[[125 121 122 127 132 128]
 [124 116 143 122 148 151]
 [128 125 153 124 143 152]]	121

[[151 138 116 137 131 114]
 [157 137 113 138 131 117]
 [156 137 113 138 131 117]]	138

[[102 134 127 140 148]
 [152 135 123 126 121]
 [151 135 124 126 121]]	134

[[128 133 125 127 135 131 142]
 [128 152 117 126 148 130 142]
 [128 136 140 129 125 129 141]]	133

[[130 132 121 145 136]
 [150 122 125 129 136]
 [138 112 135 123 121]]	132

[[129 128 129 128 104 128 129]
 [126 129 129 129 103 128 129]
 [129 128 127 128 120 135 127]]	128
---
[[119 106 123 120 121]
 [129 118 120 117 131]
 [130 126 125 124 130]] -> 130

[[150 130 130 103]
 [134 124 107 102]
 [125 128 107 106]] -> 106

[[153 155 107 131 126]
 [113 111 140 156 108]
 [100 148 152 136 113]] -> 113

[[157 106 115 141]
 [121 139 138 128]
 [110 135 126 114]] -> 114

[[124 135 130 123 133]
 [117 145 130 113 154]
 [142 109 125 146 113]] -> 113

[[134 124 103 110 125]
 [128 114 112 140 131]
 [139 124 122 112 114]] -> 114

[[134 132 131 137 131 146]
 [133 130 133 128 133 135]
 [136 144 131 140 138 153]] -> 153

[[138 151 126 138 146 129]
 [127 130 129 124 124 128]
 [134 142 127 131 135 126]] -> 126

[[116 145 158 122 123 138]
 [131 121 121 131 131 127]
 [123 145 142 119 120 131]] -> 131

[[128 128 105 133 117 128]
 [117 129 149 129 127 132]
 [119 132 114 127 126 123]] -> 123
---
[[132 115 139 137 126 121]
 [142 127 126 107 143 140]] out 121, 142

[134 101 115 146] out 146, 134

[122 155 102 137] out 137, 122

[117 103 128 113] out 113, 117

[100 123 134 123 127 131 141] out 141, 100

[135 122 112 113 135 103 148] out 148, 135

[[109 123 151 109]
 [131 149 130 107]] out 109, 131

[136 115 125 151] out 151, 136

[107 130 115 117 101] out 101, 107

[[109 136 126 131 131 140 144]
 [122 131 149 137 123 124 129]
 [130 109 119 146 122 121 137]] out 144, 130
---
Input:
[[118 122 106 114 103 119 124]
 [103 129 136 156 104 135 107]]
Output: 122

Input: [153 144 147 119 149 126 105]
Output: 144

Input: [114 119 134 158 143 135 128]
Output: 119

Input:
[[118 127 123 142]
 [120 124 103 121]
 [124 120 119 139]]
Output: 127

Input: [106 130 149 143]
Output: 130

Input:
[[105 150 135 142]
 [143 115 112 142]
 [140 151 105 112]]
Output: 150
---
150  129  128  119: 128

121  118  139  107  123  154
119  116  143  112  123  143
126  118  141  101  118  149
: 139

151  148  139  126  130: 139

138  140  105  120  116  123  137
118  128  144  133  135  115  128
: 105

127  141  119  149: 119

147  101  114  113  134  150: 114
---
[[122, 117, 120, 145, 141, 141, 124], [119, 136, 148, 126, 147, 122, 114], [132, 120, 148, 117, 149, 117, 137]]	117
[[130, 113, 130, 127, 130, 139, 123], [120, 132, 106, 115, 131, 125, 113]]	125
[[150, 114, 128, 130], [134, 156, 131, 135]]	131
[[152, 122, 150, 131], [113, 141, 120, 122]]	120
[[138, 131, 139, 119, 121, 141], [157, 141, 123, 130, 131, 117]]	131
[154, 134, 128, 158]	128
[[114, 142, 110, 140, 111, 139, 110], [132, 129, 139, 116, 112, 144, 150]]	144
[151, 142, 124, 130, 132, 151, 141]	151
[112, 129, 101, 122]	101
---
[[130 126 130 120 138]
 [136 144 153 121 107]]: 121

[136 122 129  99 125]: 125

[147 117 133 130 139 156 103]: 130

[148 119 104 149 127]: 127

[137 148  98 112]: 137

[157 121 155 134]: 155

[[119 128 134 131]
 [117 122 148 121]
 [151 124 124 127]]: 121
---
[[120 129 114 154 137]
 [146 144 118 101 128]] result: 144

[[115 110 128 119 134]
 [100 113 143 102 138]
 [118 117 134 117 129]] result: 113

[[137 133 128 107 154 113]
 [135 120 115 103 144 103]
 [149 135 130 102 157 112]] result: 120

[[131 127 130 126 130 127 128]
 [125 141 123 124 124 123 123]
 [126 123 155 131 128 139 141]] result: 141

[[105 115 145 121 128 104]
 [147 122 105 118 133 144]
 [129 152 104 154 131 133]] result: 122

[[129 155 134 105]
 [144 134 129 152]] result: 134

[[128 123 124 128 132 130 126]
 [106 128 132 131 140 122 129]] result: 128
---
[141 107 127 116 101 105] -> 116

[[152 130 152 127 134 150 132]
 [125 132 125 125 128 126 131]] -> 134

[153 140 137 138] -> 140

[142 112 134 122 103 132 126] -> 103

[[131 131 131 135 128]
 [139 137 128 135 128]
 [151 145 129 147 132]] -> 131

[121 120 105 138 115] -> 105
